Below is a small trained network, with its code and all its weights. Each question gives an input and a class and asks what happens when units are switched off, that is, made to give their printed mean instead of their output.

import numpy as np


def w(rows, s, z=0):
    codes = np.array(rows[::2]) - 128.0
    scale = np.full(codes.shape[1], s)
    scale[-1] = z or s
    return codes * scale


def f(y):
    return y / 2 * (1 + np.tanh(0.7978845608 * (y + 0.044715 * y**3)))


def log_softmax(a):
    a = a - a.max(-1, keepdims=True)
    return a - np.log(np.exp(a).sum(-1, keepdims=True))


def net(x, mask):
    res = np.array(x, float).reshape(1, 4) / 4 @ E
    y = f(res @ A[0][:, :-1].T + A[0][:, -1])
    res = res + np.where(mask, y, B[0][:, -1]) @ B[0][:, :-1]
    return log_softmax(res[-1] @ U[:, :-1].T + U[:, -1])


A, B = {}, {}
E = w([
[159,65,226],'x0',
[71,30,80],'x1',
[128,127,129],'x2',
[2,174,194],'x3',
],0.0047)
A[0] = w([
[182,108,98,36],'n1',
[62,148,163,52],'n2',
[188,104,93,24],'n3',
[74,211,36,63],'n4',
[84,135,146,9],'n5',
[47,157,171,44],'n6',
[141,71,251,77],'n7',
[186,202,165,31],'n8',
[72,26,85,129],'n9',
[167,204,159,20],'n10',
[190,108,98,47],'n11',
[121,156,87,200],'n12',
[192,106,99,52],'n13',
],0.014,0.0015)
B[0] = w([
[95,152,82,168],'n1',
[88,177,76,188],'n2',
[86,158,77,178],'n3',
[240,59,45,254],'n4',
[119,171,101,137],'n5',
[65,190,55,217],'n6',
[232,64,17,233],'n7',
[230,196,146,199],'n8',
[254,231,184,234],'n9',
[190,197,160,184],'n10',
[104,159,63,180],'n11',
[140,96,127,177],'n12',
[99,155,61,183],'n13',
],0.028,0.0035)
U = w([
[132,108,127,246],'0',
[87,152,72,101],'1',
[177,40,95,68],'2',
[171,172,190,84],'3',
[79,46,205,180],'4',
[42,85,217,75],'5',
[2,68,233,65],'6',
],0.0077,0.013)

Each question gives the input, the list of numbers given to net, and the class t.
The units are the neurons (one row each of A and B). Each row of codes is followed by its name. A weight is (code - 128) times the scale printed after its matrix; where a second scale follows, it is the last column's (A, B and U).
mask holds one flag per neuron, in row order. A switched-off neuron (its flag False) gives its mean, the last column of its row in B, instead of its output. The means were averaged over made-up inputs and are rounded, as every weight is.
A unit's drop is (log p(t) with every unit on - log p(t) with that unit switched off) / (log p(t) with every unit on - log p(t) with every unit switched off).
The circuit of an input: a set's keep is (log p(t) with only the set's units on - log p(t) with every unit switched off) / (log p(t) with every unit on - log p(t) with every unit switched off). Starting from the 12 units with the biggest drops (on a tie, the unit counted first), units are removed one at a time, each time the one whose removal leaves the highest keep (on an exact tie, the one counted first), for as long as the keep stays at least 0.8.
circuit, biggest first: the units of the circuit, biggest drop first
top k neurons: the k neurons with the biggest drops, biggest first
drop of u: that unit's drop, to one decimal
input [7,1,6,7], class 1: circuit, biggest first	(n6)
input [2,-6,5,7], class 1: top 2 neurons	(n6; n2)
input [7,-6,-5,0], class 2: top 2 neurons	(n7; n9)
input [4,-7,5,-4], class 3: top 2 neurons	(n8; n10)
input [3,-7,3,-5], class 3: top 3 neurons	(n8; n10; n4)
input [-4,5,1,4], class 3: top 2 neurons	(n9; n7)
input [4,-6,0,-1], class 3: top 3 neurons	(n8; n4; n10)
input [3,-6,-1,-8], class 1: circuit, biggest first	(n13; n11)
input [4,7,-3,-3], class 3: top 2 neurons	(n9; n4)
input [6,-4,-4,6], class 1: top 3 neurons	(n6; n4; n2)
input [6,8,-7,-5], class 3: top 2 neurons	(n9; n4)
input [1,-8,7,-2], class 3: top 2 neurons	(n8; n10)
input [2,-5,-3,0], class 3: top 3 neurons	(n8; n4; n10)
input [1,1,0,1], class 4: top neuron	(n4)
input [4,7,0,-1], class 3: top 2 neurons	(n9; n4)
input [7,2,1,-3], class 2: top 2 neurons	(n7; n6)
input [-6,2,-2,4], class 2: drop of n5	0.0
input [-2,-5,-3,2], class 3: drop of n10	0.4
input [6,5,3,-6], class 1: drop of n12	0.1
input [-8,-3,-5,0], class 2: drop of n4	0.7
